Here is a tiny trained network, its code and every weight. The questions are about switching its units off for an input and a target symbol, where a switched-off unit gives its printed mean instead of its output.

import numpy as np


def w(rows, s, z=0):
    codes = np.array(rows[::2]) - 128.0
    scale = np.full(codes.shape[1], s)
    scale[-1] = z or s
    return codes * scale


def softmax(a):
    e = np.exp(a - a.max(-1, keepdims=True))
    return e / e.sum(-1, keepdims=True)


def log_softmax(a):
    a = a - a.max(-1, keepdims=True)
    return a - np.log(np.exp(a).sum(-1, keepdims=True))


def net(x, mask):
    ids = ['ΔΦΩαβθλμξπστ'.index(c) for c in x.split()]
    T = len(ids)
    res = E[ids] + P[:T]
    u = 0
    for l in range(3):
        r = res
        for j in range(3):
            rows = slice(2 * j, 2 * j + 2)
            q, k, v = (r @ M[l][rows].T for M in (Q, K, V))
            z = softmax(np.where(np.tri(T) > 0, q @ k.T / 2**0.5, -1e9)) @ v
            o = O[l][rows]
            res = res + np.where(mask[u + j], z, o[:, -1]) @ o[:, :-1]
        u += 3
    return log_softmax(res[-1] @ U[:, :-1].T + U[:, -1])


Q, K, V, O = {}, {}, {}, {}
E = w([
[142,160,133,83],'Δ',
[150,116,123,186],'Φ',
[96,176,103,184],'Ω',
[148,134,124,153],'α',
[151,136,127,162],'β',
[98,147,29,97],'θ',
[148,6,114,98],'λ',
[109,134,195,97],'μ',
[191,127,73,86],'ξ',
[126,85,169,183],'π',
[165,143,129,169],'σ',
[148,146,140,153],'τ',
],0.022)
P = w([
[131,217,117,85],'0',
[67,130,101,100],'1',
[59,155,91,106],'2',
[40,165,81,124],'3',
[27,170,100,128],'4',
[35,167,112,152],'5',
[69,137,111,194],'6',
[70,89,92,252],'7',
[40,81,27,240],'8',
],0.0041)
Q[0] = w([
[147,111,82,79],'0.h0',
[169,170,161,84],'0.h0',
[109,54,22,48],'0.h1',
[66,161,25,108],'0.h1',
[92,71,57,2],'0.h2',
[27,41,156,91],'0.h2',
],0.008)
K[0] = w([
[124,169,123,71],'0.h0',
[164,141,205,186],'0.h0',
[59,166,84,10],'0.h1',
[75,203,58,126],'0.h1',
[2,179,183,4],'0.h2',
[59,120,202,82],'0.h2',
],0.0093)
V[0] = w([
[167,254,158,158],'0.h0',
[104,163,119,164],'0.h0',
[59,166,113,69],'0.h1',
[220,171,192,150],'0.h1',
[143,78,84,218],'0.h2',
[247,161,61,236],'0.h2',
],0.0076)
O[0] = w([
[36,38,70,143,3],'0.h0',
[117,68,94,95,91],'0.h0',
[122,138,58,200,91],'0.h1',
[40,151,176,69,87],'0.h1',
[175,160,171,12,177],'0.h2',
[2,157,218,48,125],'0.h2',
],0.0058,0.0069)
Q[1] = w([
[137,107,186,134],'1.h0',
[92,83,114,102],'1.h0',
[1,93,137,195],'1.h1',
[107,67,140,60],'1.h1',
[129,66,153,92],'1.h2',
[118,15,36,118],'1.h2',
],0.0086)
K[1] = w([
[139,90,112,178],'1.h0',
[50,150,124,115],'1.h0',
[45,140,141,134],'1.h1',
[77,83,224,47],'1.h1',
[164,66,122,72],'1.h2',
[48,69,1,117],'1.h2',
],0.0092)
V[1] = w([
[84,63,99,94],'1.h0',
[88,49,103,134],'1.h0',
[109,158,86,153],'1.h1',
[195,213,125,185],'1.h1',
[87,80,58,105],'1.h2',
[113,66,102,1],'1.h2',
],0.0072)
O[1] = w([
[141,177,162,178,103],'1.h0',
[140,183,133,105,112],'1.h0',
[114,66,130,104,1],'1.h1',
[97,55,146,149,154],'1.h1',
[159,108,146,180,36],'1.h2',
[254,149,126,119,150],'1.h2',
],0.0085,0.0025)
Q[2] = w([
[138,63,145,77],'2.h0',
[217,159,87,135],'2.h0',
[68,89,47,103],'2.h1',
[38,182,194,52],'2.h1',
[200,127,2,90],'2.h2',
[244,144,168,112],'2.h2',
],0.0099)
K[2] = w([
[65,180,133,34],'2.h0',
[170,120,186,79],'2.h0',
[89,59,102,109],'2.h1',
[116,169,208,133],'2.h1',
[150,207,80,171],'2.h2',
[255,89,41,157],'2.h2',
],0.0097)
V[2] = w([
[120,78,190,87],'2.h0',
[161,197,221,156],'2.h0',
[113,166,65,101],'2.h1',
[126,52,199,195],'2.h1',
[137,74,120,2],'2.h2',
[151,100,65,142],'2.h2',
],0.011)
O[2] = w([
[95,179,161,154,177],'2.h0',
[49,119,194,86,203],'2.h0',
[118,106,40,143,67],'2.h1',
[128,227,255,118,165],'2.h1',
[214,143,14,159,253],'2.h2',
[115,167,111,180,211],'2.h2',
],0.0099,0.0053)
U = w([
[124,98,156,145,118],'Δ',
[117,89,147,88,75],'Φ',
[72,88,138,95,254],'Ω',
[110,57,149,32,210],'α',
[119,102,141,110,48],'β',
[95,34,126,141,216],'θ',
[209,57,164,48,62],'λ',
[104,254,124,211,105],'μ',
[115,146,95,43,90],'ξ',
[120,104,151,47,103],'π',
[134,157,195,22,20],'σ',
[111,125,150,113,83],'τ',
],0.0088,0.0037)

Each question gives the input, a string of symbols that net reads in full, and the target symbol t.
The units are the heads (2 rows each of Q, K, V and O). Each row of codes is followed by its name. A weight is (code - 128) times the scale printed after its matrix; where a second scale follows, it is the last column's (O and U).
mask holds one flag per head, layer by layer. A switched-off head (its flag False) gives its mean, the last column of its rows in O, instead of its output. The means were averaged over made-up inputs and are rounded, as every weight is.
A unit's drop is (log p(t) with every unit on - log p(t) with that unit switched off) / (log p(t) with every unit on - log p(t) with every unit switched off).
The circuit of an input: a set's keep is (log p(t) with only the set's units on - log p(t) with every unit switched off) / (log p(t) with every unit on - log p(t) with every unit switched off). Starting from all 9 units, units are removed one at a time, each time the one whose removal leaves the highest keep (on an exact tie, the one counted first), for as long as the keep stays at least 0.8.
units of the circuit, in order: the units of the circuit, biggest drop first
most important unit: the unit with the biggest drop
heads that matter: for each layer, one digit per head in row order, 1 if its drop is at least 0.15 and else 0, layers parted by /
drop when u is switched off: that unit's drop, to one decimal
input π σ τ μ σ π λ λ π, target μ: most important unit	0.h0
input λ λ λ π θ σ ξ, target θ: heads that matter	010 / 000 / 010
input σ λ λ λ μ, target μ: heads that matter	001 / 000 / 001
input τ Ω θ σ π λ ξ, target θ: heads that matter	110 / 000 / 010
input λ μ λ σ λ, target μ: heads that matter	001 / 000 / 011
input τ λ π λ λ λ Ω, target Ω: heads that matter	100 / 011 / 001
input λ τ λ λ θ λ, target θ: units of the circuit, in order	0.h1; 2.h1; 0.h0
input λ ξ λ θ, target θ: units of the circuit, in order	2.h1; 0.h1; 1.h1
input σ λ λ Ω, target Ω: units of the circuit, in order	1.h2; 2.h2
input σ θ θ, target θ: heads that matter	000 / 000 / 010
input σ λ λ, target λ: heads that matter	100 / 001 / 000
input λ Ω λ β Φ π σ, target σ: heads that matter	001 / 011 / 011
input π σ σ π π β, target σ: drop when 1.h1 is switched off	-0.1
input λ λ Φ λ π π, target σ: most important unit	0.h0
input λ π μ λ θ Ω ξ λ, target θ: drop when 0.h2 is switched off	0.1
input τ λ λ π σ λ λ π π, target σ: drop when 1.h2 is switched off	0.4
